Below is a small trained network, with its code and all its weights. Each question gives an input and a target symbol and asks what happens when units are switched off, that is, made to give their printed mean instead of their output.

import numpy as np


def w(rows, s, z=0):
    codes = np.array(rows[::2]) - 128.0
    scale = np.full(codes.shape[1], s)
    scale[-1] = z or s
    return codes * scale


def f(y):
    return y / 2 * (1 + np.tanh(0.7978845608 * (y + 0.044715 * y**3)))


def softmax(a):
    e = np.exp(a - a.max(-1, keepdims=True))
    return e / e.sum(-1, keepdims=True)


def log_softmax(a):
    a = a - a.max(-1, keepdims=True)
    return a - np.log(np.exp(a).sum(-1, keepdims=True))


def net(x, mask):
    ids = ['ΘΞΨΩαβγδεζηλμπτφ'.index(c) for c in x.split()]
    T = len(ids)
    res = E[ids] + P[:T]
    u = 0
    for l in range(3):
        q, k, v = (res @ M[l].T for M in (Q, K, V))
        z = softmax(np.where(np.tri(T) > 0, q @ k.T / 3**0.5, -1e9)) @ v
        res = res + np.where(mask[u], z, O[l][:, -1]) @ O[l][:, :-1]
        u += 1
        y = f(res @ A[l][:, :-1].T + A[l][:, -1])
        res = res + np.where(mask[u : u + 4], y, B[l][:, -1]) @ B[l][:, :-1]
        u += 4
    return log_softmax(res[-1] @ U[:, :-1].T + U[:, -1])


Q, K, V, O, A, B = {}, {}, {}, {}, {}, {}
E = w([
[116,145,124,177,156,154,117,171,133,69,98],'Θ',
[98,117,194,147,88,141,166,142,63,159,126],'Ξ',
[235,169,132,154,164,189,165,86,129,151,156],'Ψ',
[120,152,136,210,49,193,146,107,124,178,146],'Ω',
[109,93,126,178,42,87,115,176,44,140,80],'α',
[100,106,24,14,104,154,116,55,150,82,108],'β',
[199,174,112,191,152,127,108,204,143,69,127],'γ',
[167,113,191,173,23,66,159,92,127,141,95],'δ',
[144,193,90,181,209,141,94,187,96,91,184],'ε',
[156,239,252,216,103,105,117,111,210,79,45],'ζ',
[216,154,221,137,126,163,141,63,156,170,167],'η',
[40,96,108,125,69,105,122,141,131,157,124],'λ',
[231,167,165,162,89,123,169,120,136,110,81],'μ',
[106,113,155,147,104,159,86,25,149,196,177],'π',
[182,168,139,117,91,142,157,176,90,101,166],'τ',
[99,143,153,221,127,118,191,125,129,154,134],'φ',
],0.019)
P = w([
[64,63,145,64,75,225,165,119,160,88,255],'0',
[121,189,154,68,124,207,27,208,50,171,174],'1',
[130,197,138,85,100,165,75,194,55,165,166],'2',
[167,199,155,89,95,138,107,180,58,157,179],'3',
[159,203,148,72,104,159,110,167,86,171,182],'4',
[172,229,142,80,122,171,105,191,81,138,186],'5',
[163,214,145,79,123,120,149,155,94,140,184],'6',
[141,227,146,72,133,187,97,191,58,135,178],'7',
],0.0077)
Q[0] = w([
[106,139,89,23,216,106,1,77,203,195,77],'L0H0',
[123,113,97,243,155,138,175,132,82,127,89],'L0H0',
[121,26,143,199,151,165,116,110,216,77,40],'L0H0',
],0.0066)
K[0] = w([
[78,201,137,127,195,170,107,112,166,178,1],'L0H0',
[130,102,113,175,168,188,178,128,72,111,109],'L0H0',
[194,140,142,119,126,88,59,149,135,226,46],'L0H0',
],0.0071)
V[0] = w([
[207,208,116,132,75,214,43,126,82,134,105],'L0H0',
[59,200,68,128,122,79,112,118,156,137,160],'L0H0',
[121,133,170,2,119,49,143,162,127,140,127],'L0H0',
],0.0057)
O[0] = w([
[190,87,160,60,111,24,212,153,57,91,112,255],'L0H0',
[153,191,134,247,121,75,186,161,168,158,152,105],'L0H0',
[97,130,4,118,118,61,104,27,105,159,127,82],'L0H0',
],0.012,0.0052)
A[0] = w([
[23,111,113,71,2,128,176,91,139,138,205,156],'L0N0',
[126,58,109,86,130,184,195,113,163,99,147,5],'L0N1',
[108,121,55,100,87,205,233,179,63,132,168,118],'L0N2',
[108,135,76,120,118,165,112,76,189,103,76,76],'L0N3',
],0.0071,0.0025)
B[0] = w([
[97,143,166,157,135,131,80,120,8,145,80,225],'L0N0',
[21,143,198,129,138,195,175,91,89,10,128,127],'L0N1',
[200,209,76,161,225,85,146,191,131,51,87,254],'L0N2',
[59,79,180,210,146,118,219,183,209,186,1,120],'L0N3',
],0.0094,0.0053)
Q[1] = w([
[117,98,85,184,90,83,143,121,181,160,128],'L1H0',
[185,170,133,86,155,116,151,126,3,84,197],'L1H0',
[139,204,149,126,96,105,110,108,120,109,126],'L1H0',
],0.007)
K[1] = w([
[179,106,107,177,125,197,178,157,97,189,100],'L1H0',
[80,207,143,167,125,152,179,130,90,54,187],'L1H0',
[126,160,112,2,156,117,152,119,109,100,167],'L1H0',
],0.0076)
V[1] = w([
[114,162,137,189,221,245,201,74,34,126,128],'L1H0',
[112,105,121,2,64,152,81,94,190,66,26],'L1H0',
[125,168,128,117,95,75,178,166,38,124,124],'L1H0',
],0.0063)
O[1] = w([
[32,203,183,101,47,128,166,160,81,141,134,248],'L1H0',
[180,184,141,222,1,107,217,36,150,57,202,71],'L1H0',
[177,31,148,14,202,106,110,105,116,123,99,219],'L1H0',
],0.0093,0.014)
A[1] = w([
[150,142,137,15,51,159,194,157,104,206,164,88],'L1N0',
[49,150,7,133,171,15,181,92,51,38,128,154],'L1N1',
[159,209,177,83,149,131,172,64,2,153,168,99],'L1N2',
[41,7,68,151,144,89,46,191,70,163,94,4],'L1N3',
],0.004,0.0038)
B[1] = w([
[4,35,62,128,176,51,152,201,12,78,81,215],'L1N0',
[180,63,171,114,121,168,136,115,127,134,174,157],'L1N1',
[167,94,92,209,174,28,2,139,182,118,148,248],'L1N2',
[166,88,123,136,160,63,113,163,242,194,234,176],'L1N3',
],0.0082,0.013)
Q[2] = w([
[132,131,142,119,159,58,76,187,57,95,95],'L2H0',
[125,146,136,119,159,76,136,143,103,121,91],'L2H0',
[138,125,131,93,131,114,140,162,12,152,135],'L2H0',
],0.011)
K[2] = w([
[139,117,204,177,154,94,86,141,200,52,74],'L2H0',
[114,155,148,170,174,137,58,100,198,161,128],'L2H0',
[125,91,254,164,89,150,137,159,151,121,151],'L2H0',
],0.0087)
V[2] = w([
[202,18,101,185,171,83,63,84,102,143,180],'L2H0',
[178,114,59,44,146,149,230,254,153,61,212],'L2H0',
[169,90,111,107,87,118,227,118,97,13,22],'L2H0',
],0.0067)
O[2] = w([
[102,117,74,91,151,190,106,60,93,48,192,3],'L2H0',
[132,108,80,77,91,147,252,177,90,124,100,150],'L2H0',
[129,115,107,162,219,125,175,121,118,78,82,122],'L2H0',
],0.011,0.0049)
A[2] = w([
[156,150,117,75,53,158,126,120,209,184,115,1],'L2N0',
[132,142,153,199,148,118,222,148,53,169,86,5],'L2N1',
[179,182,187,151,125,105,72,101,214,196,124,105],'L2N2',
[155,85,148,195,77,117,201,72,254,107,222,85],'L2N3',
],0.0077,0.0032)
B[2] = w([
[85,129,65,204,66,23,159,1,108,136,97,179],'L2N0',
[114,116,121,123,72,182,64,89,210,115,157,249],'L2N1',
[128,170,103,215,117,249,180,218,86,40,88,249],'L2N2',
[89,193,99,85,78,151,172,181,61,142,110,131],'L2N3',
],0.0085,0.022)
U = w([
[57,131,61,123,140,88,108,137,207,63,112,2],'Θ',
[193,132,145,112,108,111,76,138,219,135,142,215],'Ξ',
[142,174,182,148,150,42,165,99,76,106,150,202],'Ψ',
[122,79,90,155,180,165,52,90,173,116,91,105],'Ω',
[139,164,163,75,120,104,57,98,105,150,84,147],'α',
[93,109,95,146,188,134,155,128,65,136,105,66],'β',
[137,135,62,140,112,120,94,114,123,117,118,80],'γ',
[134,191,222,118,130,104,197,109,67,126,75,166],'δ',
[166,110,120,86,113,162,80,107,120,125,166,205],'ε',
[167,135,196,90,119,131,159,146,69,177,152,220],'ζ',
[102,113,155,175,219,121,148,119,165,153,58,172],'η',
[137,81,46,209,178,102,159,98,155,93,123,84],'λ',
[90,140,168,91,201,120,106,162,157,164,74,65],'μ',
[197,1,82,156,136,218,125,135,145,155,88,172],'π',
[162,165,112,107,183,65,98,114,122,144,25,117],'τ',
[186,73,232,134,126,174,131,165,73,136,169,62],'φ',
],0.0056,0.0051)

Each question gives the input, a string of symbols that net reads in full, and the target symbol t.
The units are the heads (3 rows each of Q, K, V and O) and the neurons (one row each of A and B). Each row of codes is followed by its name. A weight is (code - 128) times the scale printed after its matrix; where a second scale follows, it is the last column's (O, A, B and U).
mask holds one flag per unit, layer by layer, with each layer's heads first. A switched-off unit (its flag False) gives its mean, the last column of its rows in O or B, instead of its output. The means were averaged over made-up inputs and are rounded, as every weight is.
A unit's drop is (log p(t) with every unit on - log p(t) with that unit switched off) / (log p(t) with every unit on - log p(t) with every unit switched off).
The circuit of an input: a set's keep is (log p(t) with only the set's units on - log p(t) with every unit switched off) / (log p(t) with every unit on - log p(t) with every unit switched off). Starting from the 12 units with the biggest drops (on a tie, the unit counted first), units are removed one at a time, each time the one whose removal leaves the highest keep (on an exact tie, the one counted first), for as long as the keep stays at least 0.8.
units of the circuit, in order: the units of the circuit, biggest drop first
unit that matters most: the unit with the biggest drop
k most important neurons: the k neurons with the biggest drops, biggest first
k most important neurons of layer l: the k neurons of layer l with the biggest drops, biggest first
input τ π α π Ξ, target β: unit that matters most : L1N0
input γ λ β γ γ, target π: units of the circuit, in order : (L2H0 L0H0 L2N1 L1N2)
input γ φ δ γ Ψ Ξ, target π: 2 most important neurons : (L2N1 L1N2)
input ζ τ τ, target τ: units of the circuit, in order : (L0N2 L1H0 L0H0)
input τ δ δ β, target β: 2 most important neurons : (L1N0 L0N1)
input γ λ π ε α, target π: units of the circuit, in order : (L2H0 L2N1 L1N2 L0H0)
input Ξ η γ, target α: 2 most important neurons : (L0N0 L1N2)
input β Ψ α δ Ψ μ π Ψ, target η: 2 most important neurons : (L0N3 L0N0)
input τ α Ψ λ β η, target β: 3 most important neurons : (L0N1 L1N0 L0N2)
input δ Ω Θ τ φ Ξ γ, target Ω: units of the circuit, in order : (L2H0 L1N2 L0N0 L0H0)
input δ η Θ δ β, target Ω: 2 most important neurons of layer 0 : (L0N0 L0N2)
input Ψ γ π γ π δ Ξ η, target Θ: 3 most important neurons : (L2N1 L0N1 L1N0)
input φ α δ τ ε δ δ, target δ: 3 most important neurons : (L2N2 L2N0 L1N2)
input η Ω Ω τ Ξ, target Ψ: 2 most important neurons : (L0N1 L1N2)
input δ γ λ η Ψ Ψ, target Ω: most important neuron : (L1N2)
input τ Ω Θ τ φ, target β: 2 most important neurons of layer 1 : (L1N2 L1N1)
input δ α α φ, target Ω: units of the circuit, in order : (L2H0 L0N0 L0H0)
input η ε τ γ α, target Ψ: 2 most important neurons : (L0N1 L1N2)
input γ α π Θ, target π: 3 most important neurons : (L2N1 L1N2 L0N0)
input Θ β α ζ, target Ψ: unit that matters most : L1H0
input Ψ τ Θ α γ η α τ, target Θ: 3 most important neurons : (L0N1 L2N1 L1N0)
input α γ Ψ τ δ δ, target ε: 3 most important neurons : (L1N3 L0N0 L1N2)
input π η γ, target φ: 3 most important neurons : (L1N2 L2N2 L0N0)
input α α Ω γ π γ τ δ, target ε: 4 most important neurons : (L0N0 L1N3 L1N2 L0N2)
input α α γ β δ δ π, target ε: 2 most important neurons of layer 0 : (L0N2 L0N0)
input η α Ψ β γ φ, target Ψ: 2 most important neurons of layer 0 : (L0N1 L0N0)
input β α η μ, target η: most important neuron of layer 2 : (L2N2)
input Θ γ η, target Ξ: 2 most important neurons of layer 2 : (L2N1 L2N2)
input α φ γ Ψ, target ε: 2 most important neurons of layer 0 : (L0N0 L0N2)
input Ψ δ τ δ Ψ α, target Θ: 2 most important neurons of layer 1 : (L1N0 L1N2)
